Below are the code and all the weights of a small trained network. Each question names an input and a class and asks about switching units off, where a switched-off unit gives its printed mean instead of its output.

import numpy as np


def w(rows, s, z=0):
    codes = np.array(rows[::2]) - 128.0
    scale = np.full(codes.shape[1], s)
    scale[-1] = z or s
    return codes * scale


def norm(h):
    return h / np.sqrt((h * h).mean(-1, keepdims=True) + 1e-5)


def f(y):
    return np.maximum(y, 0)


def log_softmax(a):
    a = a - a.max(-1, keepdims=True)
    return a - np.log(np.exp(a).sum(-1, keepdims=True))


def net(x, mask):
    res = np.array(x, float).reshape(1, 2) / 4 @ E
    u = 0
    for l in range(2):
        y = f(norm(res) @ A[l][:, :-1].T + A[l][:, -1])
        res = res + np.where(mask[u : u + 9], y, B[l][:, -1]) @ B[l][:, :-1]
        u += 9
    return log_softmax(norm(res)[-1] @ U[:, :-1].T + U[:, -1])


A, B = {}, {}
E = w([
[161,115,57,105,135,42,188,6,85],'x0',
[183,41,105,95,37,255,192,8,138],'x1',
],0.0055)
A[0] = w([
[145,127,125,116,84,141,73,147,136,178],'L0N0',
[187,58,73,102,64,186,92,88,179,167],'L0N1',
[211,117,65,33,91,137,189,96,72,3],'L0N2',
[116,174,91,89,125,82,127,86,146,89],'L0N3',
[134,186,71,112,156,90,149,119,73,117],'L0N4',
[108,118,91,127,139,70,140,118,135,56],'L0N5',
[32,169,92,136,148,68,91,199,146,68],'L0N6',
[88,144,136,170,120,93,83,225,214,17],'L0N7',
[154,136,228,114,142,135,2,204,106,172],'L0N8',
],0.0075,0.0027)
B[0] = w([
[38,63,93,68,92,141,221,115,96,163],'L0N0',
[230,187,201,99,205,127,182,109,28,240],'L0N1',
[20,40,37,152,50,185,129,252,224,215],'L0N2',
[91,162,79,220,125,46,88,50,90,169],'L0N3',
[182,110,132,204,84,44,66,138,2,191],'L0N4',
[161,71,104,212,110,144,54,93,191,163],'L0N5',
[209,220,124,107,161,201,135,46,81,243],'L0N6',
[34,60,156,84,114,53,126,163,234,228],'L0N7',
[41,117,118,180,91,66,151,129,154,254],'L0N8',
],0.0057,0.0084)
A[1] = w([
[177,193,200,142,153,90,64,94,103,140],'L1N0',
[175,214,151,139,152,141,84,77,148,4],'L1N1',
[106,60,64,183,124,80,56,96,99,85],'L1N2',
[197,148,105,88,130,227,152,130,133,168],'L1N3',
[179,123,93,200,117,140,152,61,135,98],'L1N4',
[152,83,116,155,85,38,152,115,193,24],'L1N5',
[75,104,95,101,159,168,127,189,253,243],'L1N6',
[171,211,147,152,141,101,89,39,99,37],'L1N7',
[48,138,180,46,142,188,70,224,255,83],'L1N8',
],0.0089,0.0029)
B[1] = w([
[225,59,177,71,165,169,140,16,71,214],'L1N0',
[162,138,160,184,215,2,44,149,15,155],'L1N1',
[26,135,21,161,35,124,121,199,221,245],'L1N2',
[195,93,199,135,204,186,29,124,158,237],'L1N3',
[71,239,208,150,128,109,149,223,133,206],'L1N4',
[99,169,97,188,74,134,52,237,67,193],'L1N5',
[114,134,185,72,132,134,219,51,87,239],'L1N6',
[197,101,153,40,251,158,107,155,125,208],'L1N7',
[28,123,168,122,103,50,226,59,104,255],'L1N8',
],0.0072,0.0069)
U = w([
[29,123,193,105,138,63,200,95,116,179],'0',
[192,147,103,147,214,38,29,135,58,114],'1',
[83,123,10,202,42,140,104,220,143,159],'2',
[141,140,57,88,149,124,121,109,205,16],'3',
[219,75,188,121,163,228,143,131,108,178],'4',
[178,192,77,99,101,115,144,99,163,28],'5',
[140,135,89,82,118,119,94,120,210,3],'6',
],0.014,0.007)

Each question gives the input, the list of numbers given to net, and the class t.
The units are the neurons (one row each of A and B). Each row of codes is followed by its name. A weight is (code - 128) times the scale printed after its matrix; where a second scale follows, it is the last column's (A, B and U).
mask holds one flag per neuron, layer by layer. A switched-off neuron (its flag False) gives its mean, the last column of its row in B, instead of its output. The means were averaged over made-up inputs and are rounded, as every weight is.
A unit's drop is (log p(t) with every unit on - log p(t) with that unit switched off) / (log p(t) with every unit on - log p(t) with every unit switched off).
unit that matters most: the unit with the biggest drop
top k neurons: the k neurons with the biggest drops, biggest first
k most important neurons of layer l: the k neurons of layer l with the biggest drops, biggest first
drop of u: that unit's drop, to one decimal
input [2,4], class 4: top neuron : [L0N1]
input [0,-1], class 1: 3 most important neurons of layer 0 : [L0N2; L0N6; L0N0]
input [2,2], class 4: 2 most important neurons of layer 0 : [L0N8; L0N1]
input [7,-3], class 2: top 2 neurons : [L1N2; L0N1]
input [2,-6], class 1: 2 most important neurons of layer 0 : [L0N6; L0N2]
input [5,6], class 4: 2 most important neurons of layer 0 : [L0N1; L0N8]
input [8,-4], class 2: 3 most important neurons of layer 0 : [L0N1; L0N6; L0N5]
input [8,6], class 2: top 2 neurons : [L0N2; L0N6]
input [7,5], class 2: 2 most important neurons of layer 0 : [L0N2; L0N6]
input [6,7], class 4: top 3 neurons : [L0N1; L0N8; L1N2]
input [0,2], class 4: 2 most important neurons of layer 0 : [L0N1; L0N7]
input [0,-3], class 1: top 2 neurons : [L0N2; L0N6]
input [3,-2], class 1: drop of L0N2 : 0.7
input [3,-6], class 1: unit that matters most : L0N6
input [5,7], class 4: drop of L0N1 : 0.3
input [7,4], class 2: drop of L0N2 : 1.1
